Here is a tiny trained network, its code and every weight. The questions are about switching its units off for an input and a target symbol, where a switched-off unit gives its printed mean instead of its output.

import numpy as np


def w(rows, s, z=0):
    codes = np.array(rows[::2]) - 128.0
    scale = np.full(codes.shape[1], s)
    scale[-1] = z or s
    return codes * scale


def norm(h):
    return h / np.sqrt((h * h).mean(-1, keepdims=True) + 1e-5)


def f(y):
    return np.maximum(y, 0)


def softmax(a):
    e = np.exp(a - a.max(-1, keepdims=True))
    return e / e.sum(-1, keepdims=True)


def log_softmax(a):
    a = a - a.max(-1, keepdims=True)
    return a - np.log(np.exp(a).sum(-1, keepdims=True))


def net(x, mask):
    ids = ['αβγζηθμξπστψω'.index(c) for c in x.split()]
    T = len(ids)
    res = E[ids] + P[:T]
    u = 0
    for l in range(2):
        q, k, v = (norm(res) @ M[l].T for M in (Q, K, V))
        z = softmax(np.where(np.tri(T) > 0, q @ k.T / 2**0.5, -1e9)) @ v
        res = res + np.where(mask[u], z, O[l][:, -1]) @ O[l][:, :-1]
        u += 1
        y = f(norm(res) @ A[l][:, :-1].T + A[l][:, -1])
        res = res + np.where(mask[u : u + 4], y, B[l][:, -1]) @ B[l][:, :-1]
        u += 4
    return log_softmax(norm(res)[-1] @ U[:, :-1].T + U[:, -1])


Q, K, V, O, A, B = {}, {}, {}, {}, {}, {}
E = w([
[202,66,130,131,171],'α',
[209,41,108,132,99],'β',
[214,94,159,177,74],'γ',
[201,2,105,44,87],'ζ',
[163,151,141,168,56],'η',
[181,123,85,101,56],'θ',
[140,61,73,168,51],'μ',
[196,105,125,113,176],'ξ',
[210,98,81,134,136],'π',
[157,151,106,82,130],'σ',
[191,110,106,88,145],'τ',
[173,133,106,174,47],'ψ',
[200,108,63,146,83],'ω',
],0.0073)
P = w([
[130,220,221,127,179],'0',
[138,128,62,170,172],'1',
[134,122,48,182,145],'2',
[144,98,64,157,143],'3',
[154,92,52,160,148],'4',
[145,62,37,136,100],'5',
[148,64,38,111,101],'6',
[155,59,17,99,78],'7',
[166,38,23,109,59],'8',
[149,49,7,81,56],'9',
[153,30,17,86,25],'10',
[158,26,11,69,7],'11',
[162,22,15,54,3],'12',
],0.005)
Q[0] = w([
[3,163,137,183,183],'0.h1',
[1,86,156,147,168],'0.h1',
],0.0095)
K[0] = w([
[142,103,26,163,114],'0.h1',
[152,58,2,148,178],'0.h1',
],0.0088)
V[0] = w([
[128,108,80,55,224],'0.h1',
[75,254,202,54,100],'0.h1',
],0.0079)
O[0] = w([
[73,173,153,8,76,51],'0.h1',
[23,106,118,174,141,251],'0.h1',
],0.011,0.0034)
A[0] = w([
[2,149,79,60,83,52],'0.n1',
[128,127,99,203,100,255],'0.n2',
[167,217,123,96,72,194],'0.n3',
[132,161,101,194,4,104],'0.n4',
],0.0076,0.0028)
B[0] = w([
[228,47,178,78,202,200],'0.n1',
[96,47,134,22,117,253],'0.n2',
[78,94,90,254,154,186],'0.n3',
[152,119,137,76,238,186],'0.n4',
],0.0062,0.0057)
Q[1] = w([
[170,6,54,153,118],'1.h1',
[84,164,141,151,153],'1.h1',
],0.016)
K[1] = w([
[142,243,245,118,115],'1.h1',
[134,67,48,119,93],'1.h1',
],0.011)
V[1] = w([
[121,66,2,82,102],'1.h1',
[138,48,229,91,83],'1.h1',
],0.0094)
O[1] = w([
[133,3,83,143,53,131],'1.h1',
[117,144,204,178,71,254],'1.h1',
],0.013,0.0045)
A[1] = w([
[242,157,222,74,121,138],'1.n1',
[77,176,171,192,56,63],'1.n2',
[68,94,254,98,120,47],'1.n3',
[121,232,180,79,131,2],'1.n4',
],0.0083,0.0025)
B[1] = w([
[111,200,34,196,110,252],'1.n1',
[132,59,145,254,200,164],'1.n2',
[238,92,154,117,171,230],'1.n3',
[134,167,136,54,64,154],'1.n4',
],0.0091,0.0046)
U = w([
[52,180,151,101,123,166],'α',
[146,181,36,179,92,61],'β',
[145,127,136,165,195,254],'γ',
[117,123,203,201,53,89],'ζ',
[54,123,106,176,205,86],'η',
[2,109,94,87,68,154],'θ',
[214,95,88,113,140,158],'μ',
[175,161,152,88,129,104],'ξ',
[145,124,70,58,203,87],'π',
[109,76,207,69,193,97],'σ',
[242,108,190,95,168,25],'τ',
[109,106,98,156,187,67],'ψ',
[155,95,106,37,26,168],'ω',
],0.0093)

Each question gives the input, a string of symbols that net reads in full, and the target symbol t.
The units are the heads (2 rows each of Q, K, V and O) and the neurons (one row each of A and B). Each row of codes is followed by its name. A weight is (code - 128) times the scale printed after its matrix; where a second scale follows, it is the last column's (O, A, B and U).
mask holds one flag per unit, layer by layer, with each layer's heads first. A switched-off unit (its flag False) gives its mean, the last column of its rows in O or B, instead of its output. The means were averaged over made-up inputs and are rounded, as every weight is.
A unit's drop is (log p(t) with every unit on - log p(t) with that unit switched off) / (log p(t) with every unit on - log p(t) with every unit switched off).
The circuit of an input: a set's keep is (log p(t) with only the set's units on - log p(t) with every unit switched off) / (log p(t) with every unit on - log p(t) with every unit switched off). Starting from all 10 units, units are removed one at a time, each time the one whose removal leaves the highest keep (on an exact tie, the one counted first), for as long as the keep stays at least 0.8.
circuit, biggest first: the units of the circuit, biggest drop first
unit that matters most: the unit with the biggest drop
k most important neurons: the k neurons with the biggest drops, biggest first
k most important neurons of layer l: the k neurons of layer l with the biggest drops, biggest first
drop when u is switched off: that unit's drop, to one decimal
input β ξ π τ, target β: circuit, biggest first	0.h1, 1.n1, 1.n3
input ζ ζ π ζ σ μ σ α σ, target ζ: most important neuron	0.n3
input π γ σ ω α τ ω μ ξ π ζ σ, target π: circuit, biggest first	1.h1, 0.n2, 0.h1, 0.n3
input ζ ξ γ ζ ζ σ π, target ζ: circuit, biggest first	1.h1, 0.n3
input β π γ θ σ μ, target β: circuit, biggest first	0.h1, 1.n1, 1.h1, 0.n2
input π π ζ ξ α μ π μ μ ζ β η, target π: 2 most important neurons of layer 0	0.n2, 0.n3
input β ψ θ σ ζ γ σ ξ ζ β σ ω η, target β: circuit, biggest first	0.h1, 1.n1, 0.n2, 1.h1
input β γ μ ω ζ ζ, target β: circuit, biggest first	0.h1, 1.n1, 0.n2, 1.h1
input σ τ ψ θ, target σ: circuit, biggest first	0.n1, 0.h1, 1.n1
input β ω ψ η η α τ β θ, target β: circuit, biggest first	0.h1, 1.n1, 1.h1, 0.n2
input β μ ω θ θ, target β: circuit, biggest first	0.h1, 1.n1, 1.n3
input ζ ξ τ τ ζ σ θ β μ ω μ β, target ζ: circuit, biggest first	1.h1, 0.n3, 0.n2, 0.h1
input β θ β ψ μ ω ζ τ α θ π ζ ω, target β: circuit, biggest first	0.h1, 1.n1, 1.h1, 0.n2
input β ζ τ ξ σ τ π, target β: circuit, biggest first	0.h1, 1.n1, 1.h1, 1.n3
input σ μ ζ, target σ: unit that matters most	0.h1
input π μ π ω σ β ω η ψ α ψ θ ξ, target π: 3 most important neurons	0.n2, 0.n3, 0.n1
input ω ζ ζ μ ζ μ ζ ζ ξ, target ω: 2 most important neurons of layer 0	0.n2, 0.n1
input ζ β σ σ ζ β ξ μ ψ η β π, target ζ: 2 most important neurons	0.n3, 0.n2
input ζ μ θ θ σ ψ μ α σ, target ζ: 3 most important neurons	0.n3, 0.n2, 0.n4
input ω μ ξ β θ π ζ σ, target ω: unit that matters most	0.n2
input ζ μ ω τ θ μ, target ζ: 2 most important neurons	0.n2, 0.n3
input ζ η θ θ θ γ π ζ μ π θ, target ζ: 3 most important neurons	0.n3, 0.n2, 1.n2
input ω μ ψ β θ ζ ζ ω π τ, target ω: drop when 1.h1 is switched off	0.3
input ω π α π ω μ, target ω: drop when 1.h1 is switched off	0.3
